Here is a tiny trained network, its code and every weight. The questions are about switching its units off for an input and a target symbol, where a switched-off unit gives its printed mean instead of its output.

import numpy as np


def w(rows, s, z=0):
    codes = np.array(rows[::2]) - 128.0
    scale = np.full(codes.shape[1], s)
    scale[-1] = z or s
    return codes * scale


def f(y):
    return np.maximum(y, 0)


def softmax(a):
    e = np.exp(a - a.max(-1, keepdims=True))
    return e / e.sum(-1, keepdims=True)


def log_softmax(a):
    a = a - a.max(-1, keepdims=True)
    return a - np.log(np.exp(a).sum(-1, keepdims=True))


def net(x, mask):
    ids = ['ΔΣΦΨαβγεζηθλμπτω'.index(c) for c in x.split()]
    T = len(ids)
    res = E[ids] + P[:T]
    u = 0
    for l in range(2):
        q, k, v = (res @ M[l].T for M in (Q, K, V))
        z = softmax(np.where(np.tri(T) > 0, q @ k.T / 3**0.5, -1e9)) @ v
        res = res + np.where(mask[u], z, O[l][:, -1]) @ O[l][:, :-1]
        u += 1
        y = f(res @ A[l][:, :-1].T + A[l][:, -1])
        res = res + np.where(mask[u : u + 12], y, B[l][:, -1]) @ B[l][:, :-1]
        u += 12
    return log_softmax(res[-1] @ U[:, :-1].T + U[:, -1])


Q, K, V, O, A, B = {}, {}, {}, {}, {}, {}
E = w([
[117,172,132,78,130],'Δ',
[81,147,58,127,124],'Σ',
[176,201,160,60,124],'Φ',
[155,179,222,115,136],'Ψ',
[184,136,160,113,137],'α',
[100,207,44,80,82],'β',
[65,206,181,93,146],'γ',
[100,102,45,202,108],'ε',
[143,86,29,168,104],'ζ',
[217,113,124,143,132],'η',
[138,1,192,94,135],'θ',
[154,129,179,195,136],'λ',
[169,85,86,166,166],'μ',
[181,120,69,110,118],'π',
[135,101,76,112,96],'τ',
[117,159,184,147,72],'ω',
],0.0088)
P = w([
[113,186,224,169,142],'0',
[253,98,42,77,157],'1',
[242,97,65,85,136],'2',
[227,94,68,82,118],'3',
[233,95,72,64,119],'4',
[217,94,78,70,108],'5',
[209,90,88,76,105],'6',
[191,96,91,69,95],'7',
[198,102,94,64,94],'8',
[198,98,94,71,87],'9',
[183,103,103,75,83],'10',
[172,109,102,76,77],'11',
[184,106,103,75,75],'12',
[200,107,103,86,61],'13',
],0.0063)
Q[0] = w([
[2,160,101,162,198],'L0H0',
[61,217,36,214,123],'L0H0',
[28,209,111,197,240],'L0H0',
],0.0056)
K[0] = w([
[215,54,62,38,91],'L0H0',
[222,140,101,23,163],'L0H0',
[226,85,1,7,35],'L0H0',
],0.0051)
V[0] = w([
[18,190,141,231,141],'L0H0',
[1,101,33,93,116],'L0H0',
[73,163,174,30,144],'L0H0',
],0.0062)
O[0] = w([
[3,47,244,127,47,30],'L0H0',
[91,100,24,138,59,2],'L0H0',
[120,191,160,21,62,114],'L0H0',
],0.0065,0.0028)
A[0] = w([
[180,118,97,122,209,196],'L0N0',
[165,69,43,136,162,163],'L0N1',
[138,130,91,83,223,254],'L0N2',
[102,153,175,254,130,130],'L0N3',
[113,93,246,97,170,151],'L0N4',
[88,205,181,102,84,121],'L0N5',
[118,124,123,127,137,120],'L0N6',
[183,250,145,162,162,183],'L0N7',
[105,36,157,191,174,214],'L0N8',
[156,84,64,92,68,137],'L0N9',
[24,196,177,119,85,148],'L0N10',
[136,225,95,142,229,181],'L0N11',
],0.0076,0.0063)
B[0] = w([
[112,162,165,144,106,232],'L0N0',
[106,160,209,96,125,201],'L0N1',
[152,155,191,145,76,254],'L0N2',
[125,62,199,168,176,135],'L0N3',
[158,91,185,91,140,156],'L0N4',
[111,133,117,59,138,139],'L0N5',
[129,132,126,130,134,128],'L0N6',
[204,146,120,101,133,215],'L0N7',
[106,75,194,157,71,159],'L0N8',
[190,144,193,132,187,177],'L0N9',
[74,105,133,56,115,136],'L0N10',
[255,142,184,148,94,198],'L0N11',
],0.0092,0.0089)
Q[1] = w([
[244,186,254,74,28],'L1H0',
[238,157,219,96,82],'L1H0',
[40,78,69,155,155],'L1H0',
],0.0094)
K[1] = w([
[146,17,130,76,70],'L1H0',
[144,2,116,77,78],'L1H0',
[131,224,123,180,139],'L1H0',
],0.0078)
V[1] = w([
[187,253,46,167,18],'L1H0',
[249,180,159,41,187],'L1H0',
[206,92,153,248,157],'L1H0',
],0.0076)
O[1] = w([
[132,152,149,246,135,1],'L1H0',
[96,140,142,121,220,208],'L1H0',
[242,50,83,162,164,150],'L1H0',
],0.012,0.018)
A[1] = w([
[119,95,194,111,44,238],'L1N0',
[130,129,155,170,198,139],'L1N1',
[157,162,159,123,116,213],'L1N2',
[140,137,93,203,144,230],'L1N3',
[157,155,194,122,112,177],'L1N4',
[95,152,159,129,2,1],'L1N5',
[155,164,108,108,129,220],'L1N6',
[69,200,176,91,129,175],'L1N7',
[176,71,61,112,113,161],'L1N8',
[170,155,132,118,140,229],'L1N9',
[84,183,146,88,133,164],'L1N10',
[159,64,119,109,170,82],'L1N11',
],0.0099,0.0046)
B[1] = w([
[124,169,124,131,61,228],'L1N0',
[116,226,143,87,122,175],'L1N1',
[100,116,130,139,103,227],'L1N2',
[218,176,138,157,49,139],'L1N3',
[84,123,115,141,93,249],'L1N4',
[137,200,2,89,182,167],'L1N5',
[78,82,169,139,132,219],'L1N6',
[113,71,97,189,135,236],'L1N7',
[174,109,87,219,163,219],'L1N8',
[100,122,155,134,113,249],'L1N9',
[112,73,118,182,155,215],'L1N10',
[136,159,62,133,150,245],'L1N11',
],0.0083,0.016)
U = w([
[154,242,186,162,85,142],'Δ',
[97,24,202,233,110,118],'Σ',
[92,163,169,169,192,71],'Φ',
[106,170,88,212,117,203],'Ψ',
[96,107,67,121,154,71],'α',
[171,149,52,125,81,50],'β',
[112,248,86,49,85,104],'γ',
[167,185,65,166,192,113],'ε',
[159,40,88,214,174,59],'ζ',
[126,254,122,7,194,85],'η',
[108,97,192,32,62,196],'θ',
[166,51,172,213,64,198],'λ',
[125,130,243,124,26,228],'μ',
[151,114,159,100,120,254],'π',
[122,38,151,107,201,66],'τ',
[162,97,63,66,176,74],'ω',
],0.0057,0.0038)

Each question gives the input, a string of symbols that net reads in full, and the target symbol t.
The units are the heads (3 rows each of Q, K, V and O) and the neurons (one row each of A and B). Each row of codes is followed by its name. A weight is (code - 128) times the scale printed after its matrix; where a second scale follows, it is the last column's (O, A, B and U).
mask holds one flag per unit, layer by layer, with each layer's heads first. A switched-off unit (its flag False) gives its mean, the last column of its rows in O or B, instead of its output. The means were averaged over made-up inputs and are rounded, as every weight is.
A unit's drop is (log p(t) with every unit on - log p(t) with that unit switched off) / (log p(t) with every unit on - log p(t) with every unit switched off).
The circuit of an input: a set's keep is (log p(t) with only the set's units on - log p(t) with every unit switched off) / (log p(t) with every unit on - log p(t) with every unit switched off). Starting from the 12 units with the biggest drops (on a tie, the unit counted first), units are removed one at a time, each time the one whose removal leaves the highest keep (on an exact tie, the one counted first), for as long as the keep stays at least 0.8.
circuit, biggest first: the units of the circuit, biggest drop first
most important unit: the unit with the biggest drop
k most important neurons: the k neurons with the biggest drops, biggest first
k most important neurons of layer l: the k neurons of layer l with the biggest drops, biggest first
input λ α η Σ λ μ, target ω: 2 most important neurons -> [L0N3, L0N4]
input Φ η α ω π η λ Δ μ Ψ, target Φ: most important neuron of layer 0 -> [L0N10]
input π τ Δ, target Δ: circuit, biggest first -> [L1H0, L1N1, L1N3, L1N7]
input η Φ α α Δ η, target ε: circuit, biggest first -> [L1H0, L0H0, L1N1]
input Δ ε τ Ψ, target Σ: 4 most important neurons -> [L1N7, L0N10, L1N10, L0N5]
input Σ μ ω Φ η ε α ω α γ, target γ: 2 most important neurons -> [L1N5, L0N10]
input Σ Φ α Σ ω π γ ζ α η, target γ: 2 most important neurons -> [L1N5, L0N10]
input β α π β α, target Ψ: 2 most important neurons -> [L0N10, L1N5]
input Δ η Δ η Δ λ, target Σ: 3 most important neurons of layer 0 -> [L0N10, L0N5, L0N4]
input ε β μ Δ μ π Δ α Δ ε μ η Φ ε, target β: 2 most important neurons of layer 1 -> [L1N5, L1N8]
input Δ ε μ η Σ η π τ Δ η α, target Σ: 2 most important neurons -> [L1N7, L0N10]
input λ β Φ Ψ α ω ε α ε, target ω: 2 most important neurons -> [L0N3, L0N4]
input Σ α λ ω μ, target γ: 2 most important neurons -> [L1N5, L0N10]
input Φ τ ε π ε α ω, target Φ: 3 most important neurons -> [L0N4, L0N10, L0N5]
input γ π Σ π Δ π π Δ, target α: 4 most important neurons -> [L1N7, L1N10, L1N5, L0N10]
input Ψ Δ τ Δ ω γ ε π Δ ε π μ α, target τ: 2 most important neurons of layer 0 -> [L0N10, L0N4]
input γ Σ ζ λ Δ τ, target α: most important unit -> L0H0
input Σ γ Δ α α Δ Δ λ β, target γ: 4 most important neurons -> [L1N5, L0N10, L0N11, L0N7]
input β π Σ π π η Δ ω η Φ α π, target Ψ: 3 most important neurons -> [L0N10, L1N5, L1N7]
input ε Σ β η Σ π Σ τ ω η η Δ ζ ω, target β: most important unit -> L0H0
input α Σ ω, target η: 2 most important neurons -> [L0N4, L1N1]
input α π Δ ε, target η: 2 most important neurons -> [L1N1, L0N4]
input α α ζ π β β π ω τ Φ, target η: 2 most important neurons of layer 0 -> [L0N4, L0N7]
input η α η π τ ε λ Δ, target ε: 3 most important neurons of layer 1 -> [L1N1, L1N11, L1N8]
input γ α η α ω, target α: 3 most important neurons of layer 1 -> [L1N7, L1N10, L1N5]
input Σ Ψ λ β ω η ε, target γ: 3 most important neurons of layer 0 -> [L0N10, L0N11, L0N7]
input ε α π Δ β λ Ψ ω λ λ Φ, target β: most important neuron of layer 1 -> [L1N8]
